Here is a tiny trained network, its code and every weight. The questions are about switching its units off for an input and a class, where a switched-off unit gives its printed mean instead of its output.

import numpy as np


def w(rows, s, z=0):
    codes = np.array(rows[::2]) - 128.0
    scale = np.full(codes.shape[1], s)
    scale[-1] = z or s
    return codes * scale


def norm(h):
    return h / np.sqrt((h * h).mean(-1, keepdims=True) + 1e-5)


def f(y):
    return np.maximum(y, 0)


def log_softmax(a):
    a = a - a.max(-1, keepdims=True)
    return a - np.log(np.exp(a).sum(-1, keepdims=True))


def net(x, mask):
    res = np.array(x, float).reshape(1, 4) / 4 @ E
    u = 0
    for l in range(2):
        y = f(norm(res) @ A[l][:, :-1].T + A[l][:, -1])
        res = res + np.where(mask[u : u + 14], y, B[l][:, -1]) @ B[l][:, :-1]
        u += 14
    return log_softmax(norm(res)[-1] @ U[:, :-1].T + U[:, -1])


A, B = {}, {}
E = w([
[174,18,117,56,99,61,158,119,67,42,91],'x0',
[104,41,167,221,130,161,77,69,197,247,11],'x1',
[77,242,105,110,64,141,155,202,164,1,136],'x2',
[34,122,224,225,139,131,145,170,56,61,229],'x3',
],0.0033)
A[0] = w([
[63,161,137,211,180,242,134,145,122,150,109,218],'L0N0',
[169,35,191,215,147,80,68,122,75,149,43,6],'L0N1',
[105,127,113,48,96,58,186,122,123,16,111,7],'L0N2',
[91,170,172,99,129,114,210,254,98,51,222,34],'L0N3',
[101,112,98,164,65,136,101,195,151,76,147,15],'L0N4',
[223,132,104,93,150,135,165,72,128,120,95,75],'L0N5',
[177,119,91,126,104,88,119,96,146,141,101,158],'L0N6',
[61,74,163,148,70,112,101,94,129,80,5,122],'L0N7',
[148,82,152,44,137,177,130,138,164,147,96,250],'L0N8',
[118,88,208,156,153,110,111,85,136,173,157,19],'L0N9',
[81,74,203,151,171,145,160,50,85,94,195,201],'L0N10',
[165,50,137,118,113,127,141,141,89,91,94,195],'L0N11',
[98,119,103,195,170,159,44,114,152,195,70,165],'L0N12',
[174,145,76,57,71,61,97,125,148,55,139,39],'L0N13',
],0.0052,0.0018)
B[0] = w([
[56,144,131,153,197,194,146,152,121,176,193,211],'L0N0',
[157,103,86,119,146,140,41,87,149,18,155,219],'L0N1',
[55,101,164,148,187,163,141,120,146,151,61,215],'L0N2',
[180,201,126,157,69,2,110,214,137,95,135,255],'L0N3',
[105,211,173,120,94,118,141,109,51,180,133,168],'L0N4',
[117,122,134,146,82,80,113,146,126,82,198,190],'L0N5',
[111,141,140,122,65,99,141,137,57,174,100,188],'L0N6',
[132,102,21,129,84,19,118,100,78,172,184,206],'L0N7',
[148,128,139,134,89,102,122,127,147,111,69,202],'L0N8',
[55,116,152,156,96,143,68,53,65,79,110,177],'L0N9',
[173,164,81,188,160,118,159,105,220,130,143,219],'L0N10',
[136,35,109,70,123,156,137,92,89,109,20,203],'L0N11',
[219,126,161,166,169,156,238,118,181,107,160,221],'L0N12',
[30,135,154,131,156,180,138,112,82,157,124,202],'L0N13',
],0.005,0.006)
A[1] = w([
[153,58,76,161,92,125,96,105,121,112,180,1],'L1N0',
[199,151,104,66,74,134,78,140,110,204,194,66],'L1N1',
[225,150,147,192,50,70,186,180,166,147,82,76],'L1N2',
[156,135,172,173,173,199,202,129,207,210,109,64],'L1N3',
[115,153,141,96,113,54,90,153,57,85,145,91],'L1N4',
[148,82,103,26,34,91,95,83,76,82,82,184],'L1N5',
[110,171,248,148,219,254,131,160,167,134,92,97],'L1N6',
[136,150,159,132,184,53,109,210,100,57,167,83],'L1N7',
[97,204,192,168,72,99,106,175,107,111,214,61],'L1N8',
[112,79,149,222,198,194,106,72,100,110,183,95],'L1N9',
[161,106,71,127,134,94,226,27,131,138,96,114],'L1N10',
[91,74,94,101,160,160,215,149,150,227,79,105],'L1N11',
[197,56,134,88,115,131,85,130,193,147,117,151],'L1N12',
[81,72,151,41,199,225,198,139,74,30,117,72],'L1N13',
],0.0059,0.0034)
B[1] = w([
[134,150,100,95,185,130,48,123,217,83,128,165],'L1N0',
[98,81,92,146,102,88,108,113,91,131,53,144],'L1N1',
[205,101,63,151,198,103,75,49,156,62,204,186],'L1N2',
[109,164,211,125,111,132,191,225,69,111,220,182],'L1N3',
[79,189,137,157,48,116,158,134,114,152,149,193],'L1N4',
[130,94,180,74,169,196,148,186,101,233,82,254],'L1N5',
[127,116,240,36,136,214,208,231,150,110,117,171],'L1N6',
[156,173,147,111,33,71,201,192,60,114,221,201],'L1N7',
[224,111,49,65,126,77,123,28,114,49,117,215],'L1N8',
[28,177,152,161,121,144,127,119,186,245,111,200],'L1N9',
[179,149,125,167,127,144,50,87,155,76,157,217],'L1N10',
[144,106,86,172,58,12,84,123,104,62,203,161],'L1N11',
[134,145,92,55,129,129,185,191,55,79,89,183],'L1N12',
[197,3,64,200,210,178,3,13,219,151,112,151],'L1N13',
],0.006,0.0075)
U = w([
[189,216,71,142,52,38,190,171,93,34,242,180],'0',
[91,175,237,159,186,255,225,214,193,192,227,130],'1',
[40,141,86,238,168,127,48,43,233,156,196,128],'2',
[223,5,43,84,187,176,38,63,134,140,43,149],'3',
[36,94,103,53,44,98,176,213,33,212,25,109],'4',
[41,209,100,63,128,207,203,169,187,78,60,1],'5',
],0.0098,0.0056)

Each question gives the input, the list of numbers given to net, and the class t.
The units are the neurons (one row each of A and B). Each row of codes is followed by its name. A weight is (code - 128) times the scale printed after its matrix; where a second scale follows, it is the last column's (A, B and U).
mask holds one flag per neuron, layer by layer. A switched-off neuron (its flag False) gives its mean, the last column of its row in B, instead of its output. The means were averaged over made-up inputs and are rounded, as every weight is.
A unit's drop is (log p(t) with every unit on - log p(t) with that unit switched off) / (log p(t) with every unit on - log p(t) with every unit switched off).
The circuit of an input: a set's keep is (log p(t) with only the set's units on - log p(t) with every unit switched off) / (log p(t) with every unit on - log p(t) with every unit switched off). Starting from the 12 units with the biggest drops (on a tie, the unit counted first), units are removed one at a time, each time the one whose removal leaves the highest keep (on an exact tie, the one counted first), for as long as the keep stays at least 0.8.
circuit, biggest first: the units of the circuit, biggest drop first
unit that matters most: the unit with the biggest drop
k most important neurons: the k neurons with the biggest drops, biggest first
top k neurons in layer l: the k neurons of layer l with the biggest drops, biggest first
drop when u is switched off: that unit's drop, to one decimal
input [3,-2,-4,-5], class 4: unit that matters most -> L0N12
input [-2,3,-3,-3], class 1: top 3 neurons in layer 0 -> L0N12, L0N3, L0N11
input [-5,0,1,-5], class 1: 4 most important neurons -> L0N7, L0N3, L1N6, L1N8
input [4,-1,5,-6], class 3: circuit, biggest first -> L1N13, L0N3
input [-1,-2,-2,-1], class 4: circuit, biggest first -> L0N12, L0N10, L1N5
input [-2,-1,-5,-2], class 2: top 2 neurons in layer 0 -> L0N11, L0N12
input [-3,6,5,-2], class 1: top 2 neurons in layer 0 -> L0N0, L0N3
input [4,-5,1,-4], class 3: circuit, biggest first -> L1N13, L0N2
input [-2,2,-7,0], class 1: 3 most important neurons -> L0N12, L0N7, L0N3
input [5,2,8,-6], class 4: 2 most important neurons -> L0N12, L0N7
input [3,-2,-6,7], class 2: 2 most important neurons -> L1N9, L0N9
input [8,4,8,-2], class 4: 2 most important neurons -> L0N7, L0N12
input [2,-6,-1,-4], class 3: 2 most important neurons -> L1N13, L0N2
input [-3,8,-7,-1], class 1: circuit, biggest first -> L1N3
input [-1,7,5,-4], class 0: 2 most important neurons -> L0N12, L1N3
input [5,-7,-2,-1], class 4: 2 most important neurons -> L0N3, L0N12
input [6,-5,-2,1], class 3: top 2 neurons in layer 0 -> L0N11, L0N2
input [-8,-1,-8,-6], class 1: drop when L1N8 is switched off -> 0.1
input [3,4,-1,5], class 2: drop when L1N9 is switched off -> 0.1
input [8,-2,5,0], class 4: unit that matters most -> L0N3
input [3,-2,1,-2], class 3: drop when L0N2 is switched off -> 0.2
